Rows, each with the band of its hidden value:
-14	147	-146	-198	131	-180	-14	38	47	-240	303	-219	276	130	223	-65	20	-99	287	-300	-214	272	229	259	-131	-111	227	201	-175	-383	-26	418	134	-273	-265	-60	-34	94	-135	-77	-20	240	-307	47	126	16	-282 : <94>
202	-351	-1	140	39	-252	-273	-68	-13	-83	-118	-78	-153	-86	-181	-19	144	-185	53	389	-52	-30	-125	-142	-32	-163	-4	-307	-100	439	-50	-119	-35	275	34	21	-169	-399	62	320	-52	1	122	-258	-141	-101	130 : <85>
-113	22	-129	21	19	-56	284	158	-106	-193	-241	-170	-5	-266	-225	-11	-382	72	66	123	223	115	248	-214	-3	-258	341	-335	15	178	-192	248	93	-90	-152	-73	46	180	-112	144	104	58	-14	209	410	-65	39 : <84>
229	11	-86	13	10	-300	-13	-249	-149	-118	-19	-86	-126	20	324	35	4	-99	22	36	-164	-240	40	-84	193	-46	-130	207	-51	-20	-136	-27	53	18	145	265	-128	-47	187	-138	-139	-134	38	18	-118	24	89 : <89>
-152	-25	-187	104	34	-84	-38	152	-95	-166	-354	-190	-211	161	-452	132	-94	21	-159	-52	382	231	-257	-139	-66	47	17	-396	5	353	-14	-133	-132	-223	-178	15	144	-135	-33	149	-108	-91	-41	36	30	-98	351 : <91>
263	-311	-12	104	89	-113	20	169	59	-131	-87	63	-272	329	39	-10	-55	-145	233	178	135	-59	-26	5	125	-239	122	-424	125	122	39	-111	-34	234	-9	-35	142	-156	6	289	-77	218	333	-78	72	-221	248 : <84>
228	-130	12	136	-90	25	-227	-172	-18	61	-119	106	-299	-70	-246	-16	-206	105	-127	218	179	-294	-18	-178	284	-173	-34	-154	176	150	6	-142	-205	196	306	180	-15	-292	505	210	-107	60	357	132	53	-124	356 : <77>
-253	-65	95	96	-125	140	68	-32	-211	-40	149	165	-123	-583	-441	-35	-611	-52	-43	461	94	-511	298	-138	44	-241	-26	54	119	182	-3	98	-157	194	215	159	-119	119	-192	27	43	177	355	-20	112	-136	95 : <98>
-277	116	-122	-103	161	48	-125	133	110	-126	158	-309	-148	393	-180	311	2	-146	-91	-117	-129	202	-5	133	-128	118	-31	2	45	-353	-80	-440	-274	-92	-193	96	218	-43	-50	-75	-119	-66	-102	-222	-263	32	154 : <98>
296	-184	90	208	-50	68	-64	-57	55	-35	-169	-24	-269	-108	-228	-109	-256	1	77	517	127	-201	72	-157	142	-342	-34	-443	242	417	-27	-57	-5	233	92	-12	138	-156	159	451	-21	252	249	72	299	-288	137 : <97>
-61	56	67	-27	74	-66	-179	-17	-4	-205	8	-195	-54	154	-169	49	370	-336	271	-41	117	268	-252	40	-215	-232	-77	-492	-23	442	7	-222	14	-53	-190	-297	141	-179	-301	321	-28	36	-68	-270	-248	-16	-37 : <85>
176	121	-189	61	37	-44	-175	-95	109	-54	-310	-296	123	98	143	216	335	39	22	-113	36	327	44	9	257	-44	52	-426	65	103	-130	159	-3	-17	-272	-9	16	-205	355	240	98	-99	47	158	44	178	108 : <97>
52	52	-53	-144	160	-106	-197	168	191	-251	374	-233	5	476	146	121	-44	-159	332	-117	-319	305	73	212	-163	-255	161	-133	-50	-264	-103	-161	-185	-74	-171	-34	361	98	-60	83	-137	103	-126	-29	20	-52	-39 : <93>
29	154	-236	-187	-36	52	-36	57	-54	-70	-65	-95	180	-109	-134	291	30	-167	-194	-198	-17	177	233	-9	228	10	69	-124	3	-317	-302	-105	-87	-74	-84	31	-80	160	35	-47	-141	27	104	154	202	278	41 : <91>
441	-140	-23	83	13	-212	-158	-63	62	-165	77	-173	186	-165	74	-56	92	-80	83	296	-342	5	128	-56	118	-261	-24	-88	-46	109	-151	238	109	136	-140	65	-160	-115	101	255	-14	163	-123	59	311	-43	-148 : <98>
401	-68	38	-71	78	-131	-335	-250	31	59	-60	-12	-239	299	279	-28	360	-94	417	-177	116	142	-314	-22	28	-236	33	-554	-26	360	-18	-215	1	6	150	-189	188	-317	279	325	-139	-105	113	-26	-237	-9	142 : <84>
289	-137	-43	216	28	-225	-200	8	116	-225	-19	-147	-109	268	57	149	99	-62	-112	207	-193	-66	-119	-49	283	-95	-162	-90	82	95	-20	-152	-226	237	-107	320	29	-254	314	140	-51	-78	94	1	-100	-82	288 : <97>
-110	250	-7	-261	63	98	-49	66	70	-175	430	-75	139	105	-19	-13	-151	-128	319	-309	-52	191	182	230	-140	-255	192	-9	-23	-307	-19	108	-76	-233	-105	-167	212	205	-187	13	-68	273	-135	86	110	3	-207 : <94>
642	-290	18	-18	-31	-385	-212	-250	-77	-86	99	168	14	-101	458	-42	284	-344	210	169	-293	-253	-12	-70	323	-237	-81	-72	-155	173	-154	-37	66	365	238	139	-306	-181	145	105	-170	-8	255	-71	-135	66	-11 : <84>
-219	301	-17	-123	149	91	54	-143	-174	65	171	-333	144	-231	66	249	212	87	222	-178	-197	10	105	-58	-186	-93	-69	-50	42	-131	-195	136	104	-204	-229	-123	9	76	-142	-32	177	-230	-205	-129	-25	327	-127 : <84>
-169	-80	108	245	-12	-544	-205	85	-165	-642	239	-59	-67	440	-108	-299	177	-494	3	133	-108	-23	-310	176	-106	-201	-313	279	-44	233	360	-75	94	-59	-164	222	-74	-150	-373	-35	-169	276	-48	-240	-321	-513	192 : <94>
-365	119	-172	-85	105	-76	-21	53	-78	-147	21	-114	-37	283	-62	26	61	-128	-1	-344	183	177	15	230	-62	156	81	118	-13	-312	163	80	18	-254	-186	39	-26	-89	-94	-155	-42	133	17	-106	-241	-60	149 : <97>
-192	463	12	-15	-28	45	76	-193	-68	-195	280	-326	319	-316	186	25	-143	30	123	79	-382	-105	571	83	85	-320	-34	329	165	-358	-156	432	169	-115	-167	97	-36	301	29	-99	203	146	-91	196	289	93	-275 : <98>
176	-8	70	165	-35	-325	-149	-158	-60	-310	270	72	-29	240	291	-206	35	-137	90	31	-177	-305	0	151	268	-212	-187	379	80	-117	242	212	23	90	59	330	-110	-150	205	-73	-59	221	167	58	-136	-257	154 : <97>
-680	112	64	105	32	-237	-57	69	-331	-364	121	-46	-299	360	-293	-158	-52	-302	-35	-63	190	-65	-174	103	-236	-76	-154	209	110	-29	315	-277	58	-222	-11	129	79	-12	-343	-204	-104	111	167	-257	-414	-396	402 : <84>
-132	-14	-55	-19	92	-349	-32	-146	-164	-180	-40	-133	53	-142	153	70	335	-186	198	-130	17	64	-116	-86	-45	-80	99	-94	-240	287	-41	141	34	50	-106	3	-261	-235	-82	-18	139	-288	-25	-240	-472	185	28 : <89>
-396	32	145	205	41	-202	-72	-153	-171	-229	110	-44	-325	199	7	-140	-37	-132	190	167	78	-309	-3	56	-62	-250	-89	161	164	103	276	-36	7	112	113	146	23	-226	27	-21	101	62	331	-263	-453	-282	295 : <93>
-86	195	48	132	68	39	-143	-149	85	-79	58	-372	-39	61	-48	-70	-43	201	128	201	-173	10	299	11	-24	-346	64	4	274	-192	-7	186	113	-21	-101	-6	132	-155	387	228	172	189	-8	73	234	-141	23 : <77>
-49	-103	-84	218	67	-118	44	244	87	-274	94	-149	97	48	-169	104	-194	147	-77	167	-119	-74	196	-8	181	-175	137	78	112	-200	52	348	-189	168	-288	255	-66	-122	172	79	185	127	82	72	204	-72	205 : <94>
-388	117	-99	103	-52	76	139	178	-253	-194	-154	-80	-67	-143	-654	12	-309	11	-262	-5	392	-22	-47	-92	-66	12	-95	-74	134	141	84	84	-10	-310	-186	40	14	94	-294	6	-48	165	-17	87	238	-170	236 : <94>
-82	6	-9	-3	-112	-97	-138	-200	-199	-82	124	250	-125	-82	53	-124	-209	-202	36	-19	137	-320	87	118	199	-58	-81	198	10	-6	164	84	-65	26	273	227	-140	-21	32	-146	-140	167	393	42	-229	-144	187 : <97>
-261	114	126	163	-126	-161	-104	-358	-233	-163	-29	-21	-29	-428	3	-141	31	-221	39	319	13	-311	193	-79	144	-270	-115	86	72	325	68	143	118	208	152	146	-287	-135	45	22	175	4	333	-105	-320	-82	66 : <97>
267	-335	-93	-130	66	-44	-42	90	151	-33	24	185	-188	121	70	-68	-250	-237	319	67	189	32	108	143	59	-116	333	-353	-122	82	10	10	-126	194	111	-90	51	-118	-63	218	-158	309	269	-69	-35	-152	-2 : <97>
-302	291	112	-55	35	-103	-258	-81	-23	-275	102	-185	-93	310	-192	7	412	-220	74	-314	135	292	-236	-11	-51	-307	36	-235	102	32	72	-403	-82	-76	-54	-136	165	-218	146	129	27	-83	31	-98	-411	-15	228 : <93>
130	119	-31	31	95	-213	-139	-140	54	-247	-48	-266	-125	512	304	-25	365	-286	213	-106	-33	198	-163	197	5	-67	-192	-146	52	113	77	-135	148	-131	-183	-30	169	-163	-21	122	-118	96	-91	-123	-246	-157	16 : <97>
22	-116	-169	-163	-7	-63	-194	-390	-297	299	-12	41	46	-628	107	-93	-212	-1	251	139	-64	-205	324	19	-174	53	91	94	-267	109	-143	475	228	-137	265	-24	-361	-34	-67	-52	-101	65	108	-70	68	119	-212 : <91>
-453	222	-229	-93	-47	31	3	89	-307	-105	-20	-50	227	-285	-389	30	-218	12	-147	-313	254	177	72	73	-102	141	38	48	-91	-60	47	394	37	-490	-230	43	-112	216	-314	-185	-42	90	-87	190	182	35	83 : <97>
209	-43	14	136	-48	-74	-57	-459	-153	108	-233	-105	-245	-300	145	-122	-72	-32	88	449	-17	-416	244	-119	130	-144	-176	32	128	246	-89	111	262	139	274	80	-199	-211	244	150	-24	109	231	-76	32	-105	-24 : <77>
248	51	-69	196	-49	108	173	18	55	-108	-205	-164	-15	-169	-55	165	-294	150	2	327	35	-196	318	-144	331	-284	-11	-265	273	128	-188	244	-55	151	-110	93	94	68	204	260	108	128	189	264	490	14	64 : <77>
292	-220	-161	-47	139	-179	-208	38	159	-79	-247	-135	-83	306	70	69	324	-166	313	-130	213	419	-212	65	-42	-75	233	-643	-170	369	-35	7	-32	20	-172	-245	70	-367	53	387	-75	30	3	-124	-138	22	44 : <85>
-139	201	-88	-275	217	31	146	-22	77	-33	163	-324	-13	102	280	182	0	-73	357	-185	-179	197	331	73	-150	-151	315	-98	-21	-404	-265	-65	52	-68	-127	-168	163	130	-50	-31	78	-55	-123	-123	-66	192	-194 : <84>
-171	264	-106	-263	-17	70	54	-381	-230	115	-89	-45	-107	-329	81	14	-102	-155	173	-227	270	-71	113	15	-87	87	5	-6	-132	140	-123	45	121	-286	195	-117	-95	72	-158	-135	-110	-67	-24	-47	-249	153	-174 : <98>
192	108	6	-128	131	-149	-184	0	66	-174	208	-212	56	283	-83	-84	305	37	168	-371	-47	317	-234	-18	-113	-253	122	-136	-31	-134	-10	-22	41	-237	-170	-166	129	-206	198	197	-68	70	-356	66	101	-10	-4 : <93>
-44	167	-142	-226	140	-123	-38	206	52	-304	225	-219	96	507	108	189	228	-350	114	-379	-169	381	12	230	-58	-53	44	-58	-34	-438	-118	-268	-24	-204	-279	-70	193	163	-246	-77	-199	116	-139	-73	-42	64	-21 : <89>
-38	28	-67	222	-135	72	-15	-17	-185	-53	-323	-72	-111	-306	-515	5	-307	163	-286	302	250	-165	136	-266	203	-196	-58	-220	262	213	-77	85	6	-21	38	116	-29	-29	224	208	-1	122	247	265	454	-127	316 : <91>
16	185	73	60	-47	-67	98	-38	-56	-290	210	-14	-164	140	-142	-227	-396	81	2	-33	98	-251	81	-25	118	-322	-12	285	203	-182	119	87	-16	-153	106	161	151	65	186	-23	-91	296	-29	261	248	-311	122 : <77>
110	190	64	4	158	-140	97	32	41	-262	173	-335	82	231	100	-41	260	70	206	-166	-173	143	2	-61	-14	-367	78	-59	151	-224	-54	100	181	-107	-296	-105	129	-63	129	163	139	70	-286	53	205	-22	-38 : <84>
-276	231	-64	101	-10	-101	282	36	-211	-307	-2	-257	13	-173	-12	66	-394	-31	34	209	-94	-156	331	-77	-5	-218	-44	127	109	10	-147	208	97	-137	-152	166	73	358	-256	-125	72	21	-19	115	250	-77	0 : <89>
-58	-58	-98	62	-82	-286	6	-158	-326	-227	13	41	-90	-94	98	-52	-146	-458	-75	252	-98	-361	107	122	49	113	-381	380	-88	108	24	12	158	-54	109	288	-275	123	-434	-258	-280	175	160	-193	-168	-179	2 : <94>
276	-104	-115	-33	-89	-214	-149	-360	-273	43	-99	-114	173	-694	116	-21	-14	-258	69	448	-320	-194	289	-118	-17	-72	-180	19	-232	361	-338	258	301	29	122	49	-419	66	-215	53	-140	23	-17	-74	195	121	-318 : <85>
507	-177	-161	-21	7	82	18	182	127	-35	-108	34	-146	146	-95	138	-377	50	113	82	141	18	53	-48	190	-173	116	-473	72	111	-190	-17	-200	10	4	-17	283	84	91	295	-243	208	121	278	516	-59	108 : <91>
-98	300	-155	-190	129	-40	-74	-26	77	-159	35	-319	237	162	187	238	400	-141	220	-469	-5	472	-31	164	-34	-4	108	-262	-116	-57	-102	114	-24	-235	-383	-161	80	-28	-75	39	82	-132	-235	-20	-216	285	-128 : <97>
19	168	148	-57	-45	-248	-156	-523	-242	-95	157	-108	-82	-279	182	-323	113	-228	229	149	-168	-252	122	-52	-103	-314	-134	279	-43	138	-32	41	354	-57	292	-23	-210	-106	50	-2	-63	104	-47	-124	-173	-121	-208 : <91>
-232	124	111	-95	37	167	127	-124	-257	65	215	29	-287	-141	-150	-1	-292	-72	175	63	82	-383	102	-52	-157	-161	-127	47	179	-76	-25	-199	41	-100	203	-47	129	155	-252	-61	-82	88	148	-149	-27	-77	56 : <84>

Next part:
-109	-3	-75	29	-61	-45	87	7	55	37	0	6	45	-95	-42	56	51	-34	13	-40	47	-29	36	-28	-59	60	-7	0	78	33	69	-17	-99	-52	-101	-4	-10	-48	30	-26	-11	35	-16	-79	-27	35	10 : Qz
42	177	19	-49	-10	55	238	-120	59	-103	41	94	-19	191	152	-145	-202	42	65	-143	122	-263	-48	70	-85	-65	11	-206	219	-40	-158	-168	-49	180	7	-157	-424	-66	262	254	-73	-126	222	-171	-180	162	-219 : qm
15	-36	-209	-103	-215	-111	207	-73	58	105	114	42	80	93	-17	-237	-150	84	207	-22	122	-197	-52	-210	-76	-174	-16	-104	158	40	53	-132	77	-103	-289	-143	-24	-172	76	171	-216	87	-157	-45	8	70	-66 : Jh
-45	132	-178	-86	-19	-102	138	-204	-60	200	-92	-2	9	-333	-158	-128	167	-44	118	74	121	-235	-25	-125	14	374	-152	-376	262	2	-313	-37	-203	-428	-121	-96	-292	12	229	-28	182	47	-135	164	17	28	-263 : Jj
-217	178	59	242	-109	-89	-92	32	-47	-36	165	-150	16	141	-64	-12	-168	-228	-31	-198	-116	171	103	70	-91	112	120	113	-74	124	124	-126	-239	214	144	-129	12	28	158	224	112	-70	222	-223	-105	-105	29 : qb
-93	29	-72	42	-171	168	173	104	198	64	10	34	-20	-16	-144	136	2	2	5	-32	-74	-163	23	-39	-62	113	-29	-108	171	-28	95	-23	94	29	69	47	-62	-2	7	124	84	94	141	-80	-101	169	-53 : mp
61	148	-75	102	19	-92	14	37	43	41	-27	85	-63	-34	68	-100	-45	-5	174	-14	-73	50	-95	95	14	6	-82	-141	96	39	-89	159	67	48	14	-34	-129	-125	19	116	-143	100	27	-3	-24	24	35 : Qn
-77	207	60	218	53	280	152	141	122	-107	-152	-9	-108	-101	24	208	32	67	-128	-162	-138	-85	71	228	-70	196	46	-32	60	-41	-114	22	-249	211	234	15	-320	73	144	152	184	-107	439	-90	-164	-9	-70 : rg
-156	-57	-42	12	-292	-129	-8	5	28	107	127	-118	75	67	-193	-57	9	-37	-22	51	189	-43	82	-299	-22	-13	-46	32	51	43	160	-176	7	-228	-156	-50	168	-69	58	-42	-47	4	-147	-28	73	8	-47 : td
14	-23	-171	-8	-42	-79	95	35	43	148	-79	18	-17	-50	-79	9	102	101	-68	93	135	-91	-35	-47	3	101	-196	-166	72	12	-79	131	-19	-183	-78	54	-81	-69	64	-116	51	79	-178	109	127	158	-122 : Jj
-89	15	35	93	-77	-97	4	60	3	54	-14	-85	25	75	-76	-52	-22	-5	84	74	-49	18	27	-130	-60	99	-85	65	-34	44	23	-34	-84	34	4	-91	2	-56	95	6	1	-3	-18	4	48	79	-8 : Qn
34	135	-40	128	-124	-43	-94	123	-15	74	-59	-64	-64	72	-115	-193	-159	-81	-19	21	-37	55	-5	44	64	-38	-104	-75	93	31	7	107	181	-30	121	-105	-35	-51	-91	162	-140	47	-66	-25	16	47	-32 : qb
8	0	-47	-24	16	-126	49	-89	-82	-7	-57	4	13	-13	33	-221	-215	-34	86	-57	2	-77	-21	77	-119	-25	-16	-2	60	67	-25	-44	-270	144	-79	-163	-210	-8	125	71	-78	-52	18	-20	-23	105	-105 : Qn
162	122	-60	-56	76	-513	-222	-204	-349	-100	-19	-22	97	31	268	-626	-357	-131	68	-6	366	1	-67	95	-44	-378	-148	-41	-37	230	-8	-21	-355	141	-425	-325	-107	-176	159	73	-482	-133	-280	-299	169	-91	-15 : zl
-144	139	7	354	-151	-140	-47	-139	-97	113	166	-32	44	45	-1	61	-147	-141	8	-26	46	-64	14	-4	18	245	-2	-79	118	37	-13	-47	5	-170	172	-12	-87	128	320	163	98	46	135	132	-112	28	-217 : qm
-114	144	29	254	-64	-62	-86	241	37	-118	150	-130	-38	346	57	-14	-208	-76	-130	-252	-89	334	77	160	-60	-220	157	266	-183	124	214	13	-44	351	90	-88	134	-134	-55	237	-147	-46	151	-331	-37	-134	221 : zl
-64	-201	58	-9	-39	-7	-50	272	259	-79	55	-53	-87	124	-74	35	-61	71	-54	-29	-18	187	38	-18	-72	-292	25	322	-62	27	247	57	21	219	-135	65	181	-100	-190	-69	-250	54	38	-123	88	125	189 : qm
-35	-32	-119	180	68	-198	-124	30	-127	57	-159	11	19	-239	8	-56	-67	-146	57	-78	-180	281	6	269	-40	52	-11	132	-59	112	88	255	-232	79	56	-27	7	-11	-136	-108	-55	41	-93	98	4	-56	111 : qm
-121	-83	-154	-34	-206	77	191	127	280	180	135	-27	-43	-29	-251	67	55	103	154	52	-84	-151	-13	-284	-68	87	-2	-40	151	2	79	-60	122	-161	-173	40	103	-52	19	140	6	260	11	38	34	133	6 : Jj
-99	-53	64	108	-181	-43	-98	81	112	48	63	-80	-50	-24	-172	13	-34	-16	25	88	-9	-29	37	-140	-54	81	-122	33	12	42	105	-42	-121	38	11	43	40	37	121	-30	52	19	126	63	70	102	-63 : td
-98	-169	182	-59	-37	-57	-11	16	118	-12	-44	-12	14	-143	-93	-58	-22	-13	255	185	-47	-103	13	-245	-87	6	-36	199	129	-21	109	-122	-34	-4	-186	-64	34	4	-10	-91	-239	68	41	34	-8	186	52 : Jj
58	330	45	236	145	-293	-169	-33	-267	-147	-124	-54	79	24	315	-230	-25	-96	-126	-72	294	186	36	215	92	-151	-125	-19	-96	114	-139	112	-188	30	-82	-196	-132	-183	119	11	-275	-230	-133	-300	63	-258	46 : Qz
-37	65	36	188	-156	-66	-106	87	49	53	46	-110	-51	53	-116	-145	-120	-33	69	28	-43	67	27	-77	35	-8	-82	30	42	25	-10	6	54	-45	74	-83	-15	-19	60	128	-81	-2	46	81	33	-12	-67 : Jh
-248	74	30	180	-85	80	67	158	195	97	109	-124	-88	-23	-206	286	244	24	-88	-27	-8	104	91	-169	53	245	106	79	92	-52	-40	-40	107	-343	60	96	85	0	29	5	99	122	104	75	-42	-66	40 : zl
-71	26	-142	137	-108	13	1	112	32	73	-72	-23	-36	-184	-111	33	6	-25	-49	-97	-63	89	45	94	-11	24	40	28	55	46	94	106	-78	-84	6	21	36	-19	-113	22	-35	70	7	26	-20	-95	62 : td
90	215	76	251	-147	-65	-244	195	27	66	-3	-122	-148	168	-133	-290	-228	-71	68	111	-115	113	-37	-3	127	-45	-210	-89	49	35	-74	150	279	40	230	-123	-43	-45	-15	268	-171	48	35	45	78	39	-59 : qb
-109	-19	-151	-44	-11	-45	185	-69	40	11	-12	93	74	-168	40	103	77	-31	0	-139	102	-55	22	61	-96	30	74	-33	126	34	81	-24	-177	-53	-177	20	-64	-72	13	-67	-25	32	-20	-126	-95	13	31 : mp
-42	-128	-80	-224	23	-2	154	135	218	0	-100	-17	-28	-153	-114	-66	190	127	142	9	-11	48	22	-146	-88	-91	-40	87	34	2	-10	-6	-156	-11	-301	-46	-2	-202	-140	-152	-125	19	-116	-65	97	27	141 : mp
11	131	42	72	67	-40	122	-130	-119	-114	-89	11	31	85	170	-188	-243	-21	33	-160	21	-96	14	185	-109	-13	35	-12	67	12	-139	-105	-293	227	74	-224	-401	0	234	150	-32	-220	170	-68	-147	55	-186 : Qz
18	125	96	191	-103	-102	-194	143	44	47	54	-142	-132	139	-122	-219	-162	-23	64	103	-49	89	-16	-86	65	-14	-145	1	19	42	-73	50	106	-4	98	-96	-30	-30	77	173	-131	38	58	71	97	34	-55 : zl
0	-17	-184	43	26	-35	82	263	127	-53	62	-32	-109	272	58	-25	-117	123	-183	-295	3	338	6	223	-42	-372	187	224	-105	66	118	154	23	170	-73	-5	72	-223	-229	90	-243	38	-54	-154	30	-76	215 : zl
-10	-293	-69	-199	-73	13	99	196	200	39	-167	15	-14	-96	-147	42	144	182	-34	141	91	-32	22	-161	-80	-155	-135	142	19	-21	179	69	-21	-29	-253	89	125	-140	-230	-316	-167	58	-207	28	163	218	103 : rg
-264	65	-20	336	-29	520	328	444	412	54	-84	-204	-151	-196	-241	549	330	378	-142	-16	-315	-192	159	-157	-124	426	80	184	-90	-50	-80	-15	-299	-4	49	159	-19	130	216	212	403	139	518	30	30	-69	39 : rg
-102	32	13	94	-80	-73	-1	51	12	56	15	-84	-5	51	-97	-28	-32	-32	15	19	-16	23	35	-81	-40	95	-34	43	15	37	20	-35	-69	-23	16	-66	-12	-22	78	31	8	13	8	0	16	56	-28 : qb
-84	-39	-9	54	-114	-69	28	-12	80	33	64	-1	-22	-44	-56	7	-14	26	86	-14	27	-24	5	-85	-69	36	-11	13	61	25	38	-62	-144	-18	-63	14	-42	-27	124	-29	-11	11	97	79	-7	38	-46 : td
-52	-123	-51	-43	-69	-9	66	154	177	-44	37	-36	-73	49	-46	-35	-21	132	-6	-124	33	138	33	-32	-73	-251	106	208	-13	17	106	-22	-97	56	-178	-4	54	-141	-109	-40	-203	-8	21	-23	40	-35	119 : td
-117	9	-146	5	-86	-30	106	-38	-43	64	-44	-2	62	-87	-83	11	-34	-119	-113	-138	78	-13	67	84	-40	44	79	-17	146	22	93	-22	-59	-136	-25	-54	-46	-2	-69	-1	-5	7	-99	-80	-101	27	-45 : qm
-151	-154	-148	-122	-90	-33	155	-55	43	26	-36	80	80	-220	-63	166	89	-25	-70	-84	119	-120	49	2	-178	63	41	5	74	62	231	-74	-344	20	-216	90	21	-16	6	-210	73	25	-8	-112	-37	101	28 : td
-170	-106	-93	-32	-63	-69	140	-60	44	39	31	12	83	-111	-53	116	64	-34	-17	-77	87	-53	59	-48	-124	88	51	55	66	38	121	-91	-238	-57	-156	20	-5	-14	73	-119	63	11	-19	-49	-42	71	-19 : mp
-100	-119	148	197	-237	2	-105	114	24	-51	14	-23	42	96	-40	1	-286	-88	10	11	-56	13	71	-32	-62	-196	80	305	54	12	390	-75	147	156	67	-31	176	42	-134	68	-304	17	117	-60	-112	111	87 : td
-76	-48	-49	-48	-212	-229	-41	-45	27	83	168	-80	74	93	-106	-192	-62	-52	44	81	266	-67	22	-280	-1	-124	-105	-19	90	66	107	-140	58	-200	-277	-89	129	-108	86	6	-190	38	-216	-97	115	57	-60 : Qz
33	217	134	74	196	-12	133	-131	-155	-174	-175	40	-31	99	238	-154	-204	-12	44	-176	-47	-44	-11	282	-112	77	60	-30	62	-20	-261	-79	-348	306	205	-235	-550	-9	248	113	6	-274	274	-35	-212	65	-169 : zl
-70	17	-92	-80	-10	-81	99	33	23	84	-79	-42	-4	-57	-117	-19	133	26	20	42	23	-20	10	-93	-78	172	-114	-88	9	46	-64	0	-213	-49	-88	-41	-82	-101	65	-111	117	9	-98	-12	81	84	-18 : zl
76	-260	-67	54	-92	-88	67	111	157	84	-28	145	-27	63	72	135	13	266	-11	186	184	-82	-96	-97	-3	-191	-159	72	59	-41	149	187	238	-103	-149	221	99	-106	-51	-237	-279	169	-137	235	127	287	0 : rg
-117	-16	-139	-4	-132	1	58	4	12	40	-40	15	38	-157	-111	69	3	-112	-144	-121	90	-36	72	84	-64	31	30	-41	119	46	175	-10	-140	-53	-50	28	2	4	-71	-53	32	9	-26	-125	-65	27	-12 : rg
12	-226	-79	-68	-18	-17	60	207	214	12	-30	22	-75	64	-46	47	11	171	-114	20	115	73	-11	-11	-24	-264	-35	175	29	-17	141	138	112	-13	-183	112	100	-119	-197	-157	-253	102	-133	20	119	185	85 : qm
-84	23	17	65	-116	-65	-53	72	-14	55	-9	-118	-21	55	-155	-88	-91	-67	-62	37	25	0	53	-78	-24	53	-54	40	41	42	59	-45	-42	-46	20	-82	3	4	21	38	-24	7	-30	-24	34	81	-50 : zl
155	-44	-279	-217	89	-104	212	-48	44	198	-209	134	-84	-229	-35	-85	226	240	6	162	264	-199	-139	-60	58	80	-237	-344	240	-51	-304	210	39	-450	-252	71	-247	-148	2	-238	-83	155	-344	278	163	192	-164 : zl
-198	-81	-180	-130	-28	-36	222	-90	-23	38	-49	43	127	-176	-55	155	106	-96	-146	-160	158	-79	88	44	-135	96	128	14	123	39	163	-95	-258	-118	-196	2	-11	-22	-42	-153	65	8	-122	-187	-101	58	15 : Jj
-31	-63	-12	-5	-78	-36	30	-1	151	19	91	11	-54	-38	-70	-78	-133	13	124	14	-7	-135	-32	-62	-96	-11	-63	-26	116	38	34	-51	-127	104	-116	-7	-101	22	153	94	-46	71	147	6	12	170	-98 : Qz
-156	-166	336	27	-93	25	-112	107	154	-160	-22	-46	39	-143	-72	-95	-184	-145	338	88	-211	13	89	-190	-115	-183	125	455	117	-8	335	-208	27	229	-145	-148	164	18	-185	58	-451	24	214	-170	-146	74	245 : mp
-126	-28	-186	-106	25	-56	244	-87	4	29	-36	106	93	-153	45	122	101	-27	-23	-145	117	-75	15	59	-123	58	112	-34	127	37	86	-37	-196	-73	-215	5	-60	-86	-9	-93	-19	57	-82	-159	-102	45	53 : Qn
-108	-2	21	102	-22	-116	70	17	56	17	37	-35	53	9	29	24	62	53	159	35	-18	19	16	-140	-81	81	-47	90	-45	44	-6	-48	-161	30	-111	-50	-8	-96	168	-24	-19	-1	31	-5	32	12	33 : Qz
-133	233	-29	273	62	460	254	319	345	-12	-84	-59	-205	-170	-112	396	203	189	-174	-146	-212	-116	77	135	-8	293	93	-45	118	-83	-183	96	-62	-1	178	128	-222	95	100	287	237	109	485	-70	-120	-44	-17 : qm
